Below is a small trained network, with its code and all its weights. Each question gives an input and a class and asks what happens when units are switched off, that is, made to give their printed mean instead of their output.

import numpy as np


def w(rows, s, z=0):
    codes = np.array(rows[::2]) - 128.0
    scale = np.full(codes.shape[1], s)
    scale[-1] = z or s
    return codes * scale


def norm(h):
    return h / np.sqrt((h * h).mean(-1, keepdims=True) + 1e-5)


def f(y):
    return np.maximum(y, 0)


def log_softmax(a):
    a = a - a.max(-1, keepdims=True)
    return a - np.log(np.exp(a).sum(-1, keepdims=True))


def net(x, mask):
    res = np.array(x, float).reshape(1, 7) / 4 @ E
    u = 0
    for l in range(4):
        y = f(norm(res) @ A[l][:, :-1].T + A[l][:, -1])
        res = res + np.where(mask[u : u + 6], y, B[l][:, -1]) @ B[l][:, :-1]
        u += 6
    return log_softmax(norm(res)[-1] @ U[:, :-1].T + U[:, -1])


A, B = {}, {}
E = w([
[105,147,106,119,147,140],'x0',
[136,179,120,94,36,168],'x1',
[139,2,48,7,88,81],'x2',
[126,135,120,125,137,136],'x3',
[134,119,136,131,120,123],'x4',
[57,95,245,51,167,201],'x5',
[97,54,78,208,71,223],'x6',
],0.0037)
A[0] = w([
[144,92,65,44,170,142,3],'0.n0',
[195,148,191,67,147,52,6],'0.n1',
[172,125,92,153,129,74,8],'0.n2',
[212,181,160,71,16,139,59],'0.n3',
[207,36,148,157,180,93,126],'0.n4',
[120,55,142,197,254,45,83],'0.n5',
],0.0068,0.0027)
B[0] = w([
[135,124,158,117,9,33,204],'0.n0',
[47,98,61,153,254,88,225],'0.n1',
[207,128,132,116,180,142,185],'0.n2',
[75,199,72,84,114,190,237],'0.n3',
[90,168,97,108,74,146,218],'0.n4',
[102,213,97,70,47,216,255],'0.n5',
],0.0077,0.0028)
A[1] = w([
[199,37,116,58,136,91,8],'1.n0',
[143,5,124,177,83,195,7],'1.n1',
[89,35,254,46,168,154,33],'1.n2',
[187,123,168,109,39,113,28],'1.n3',
[214,112,62,168,139,72,69],'1.n4',
[145,137,107,81,78,108,65],'1.n5',
],0.0085,0.0013)
B[1] = w([
[101,107,165,140,55,88,190],'1.n0',
[93,123,71,146,212,130,245],'1.n1',
[246,165,71,119,108,142,252],'1.n2',
[110,139,137,107,167,110,180],'1.n3',
[191,162,105,90,121,162,210],'1.n4',
[103,156,148,129,110,135,241],'1.n5',
],0.011,0.0035)
A[2] = w([
[105,121,153,144,59,55,81],'2.n0',
[135,157,177,81,177,12,81],'2.n1',
[94,215,79,114,112,121,162],'2.n2',
[159,132,120,186,99,91,1],'2.n3',
[153,164,219,222,155,102,50],'2.n4',
[101,58,103,180,157,143,7],'2.n5',
],0.011,0.0015)
B[2] = w([
[132,122,207,189,137,75,149],'2.n0',
[88,131,1,217,162,200,160],'2.n1',
[129,68,191,130,167,186,252],'2.n2',
[134,198,157,65,138,125,134],'2.n3',
[112,141,251,201,54,65,148],'2.n4',
[80,167,104,121,218,88,147],'2.n5',
],0.0099,0.011)
A[3] = w([
[118,113,188,192,90,53,135],'3.n0',
[56,156,151,93,84,181,3],'3.n1',
[160,19,205,150,205,139,162],'3.n2',
[121,104,65,170,198,112,2],'3.n3',
[93,51,82,79,81,65,205],'3.n4',
[253,138,127,104,126,158,162],'3.n5',
],0.012,0.00073)
B[3] = w([
[54,125,192,136,88,67,197],'3.n0',
[197,28,137,80,180,114,236],'3.n1',
[90,114,95,123,39,34,222],'3.n2',
[43,135,82,118,158,106,244],'3.n3',
[114,198,253,217,117,151,185],'3.n4',
[159,179,67,118,60,38,255],'3.n5',
],0.011,0.006)
U = w([
[91,103,129,117,122,81,253],'0',
[76,145,254,218,98,103,98],'1',
[43,138,52,176,236,171,85],'2',
[230,192,73,129,85,116,82],'3',
[166,36,172,85,165,191,97],'4',
],0.0079,0.0064)

Each question gives the input, the list of numbers given to net, and the class t.
The units are the neurons (one row each of A and B). Each row of codes is followed by its name. A weight is (code - 128) times the scale printed after its matrix; where a second scale follows, it is the last column's (A, B and U).
mask holds one flag per neuron, layer by layer. A switched-off neuron (its flag False) gives its mean, the last column of its row in B, instead of its output. The means were averaged over made-up inputs and are rounded, as every weight is.
A unit's drop is (log p(t) with every unit on - log p(t) with that unit switched off) / (log p(t) with every unit on - log p(t) with every unit switched off).
The circuit of an input: a set's keep is (log p(t) with only the set's units on - log p(t) with every unit switched off) / (log p(t) with every unit on - log p(t) with every unit switched off). Starting from the 12 units with the biggest drops (on a tie, the unit counted first), units are removed one at a time, each time the one whose removal leaves the highest keep (on an exact tie, the one counted first), for as long as the keep stays at least 0.8.
units of the circuit, in order: the units of the circuit, biggest drop first
most important unit: the unit with the biggest drop
k most important neurons: the k neurons with the biggest drops, biggest first
k most important neurons of layer l: the k neurons of layer l with the biggest drops, biggest first
input [5,0,6,-1,2,6,-5], class 1: units of the circuit, in order -> [0.n0 3.n4]
input [-3,1,3,6,8,1,-8], class 2: units of the circuit, in order -> [2.n1]
input [4,-5,-8,-2,-7,-7,-5], class 1: units of the circuit, in order -> [2.n4 3.n5]
input [-5,-8,0,-5,-8,1,1], class 4: units of the circuit, in order -> [0.n5 3.n1]
input [1,-7,-6,-6,4,-2,-7], class 2: 2 most important neurons -> [0.n1 2.n1]
input [-4,-6,5,5,2,-4,0], class 4: 2 most important neurons of layer 0 -> [0.n5 0.n4]
input [-4,8,8,8,7,5,-4], class 1: 3 most important neurons of layer 1 -> [1.n0 1.n4 1.n1]
input [0,1,8,-5,-6,-3,-6], class 1: 3 most important neurons -> [1.n0 0.n0 3.n4]
input [-1,-2,-6,8,5,6,7], class 2: 2 most important neurons -> [1.n1 2.n2]
input [-4,-5,3,0,1,6,-2], class 3: 2 most important neurons -> [1.n2 0.n3]
input [-5,8,1,-6,-8,-1,-8], class 2: 3 most important neurons -> [0.n1 0.n5 2.n1]
input [-1,7,7,6,4,-2,6], class 1: 2 most important neurons -> [3.n4 0.n5]
input [-2,5,5,-3,6,1,-7], class 2: units of the circuit, in order -> [2.n1 0.n1]
input [0,-8,6,7,-1,-3,-4], class 4: 2 most important neurons -> [0.n5 0.n4]
input [4,0,-1,-5,1,-6,4], class 3: most important unit -> 1.n4
input [2,-2,4,-5,-4,-2,4], class 1: 4 most important neurons -> [0.n0 1.n0 0.n3 1.n2]
input [-7,0,-5,4,0,-8,-5], class 3: 2 most important neurons -> [1.n4 1.n1]
input [0,7,4,-6,-7,7,-1], class 3: 3 most important neurons -> [1.n2 0.n5 3.n5]
input [3,-8,-7,0,8,-3,-5], class 4: 3 most important neurons of layer 0 -> [0.n5 0.n4 0.n0]
input [2,8,0,-8,-7,-5,6], class 4: most important unit -> 0.n3
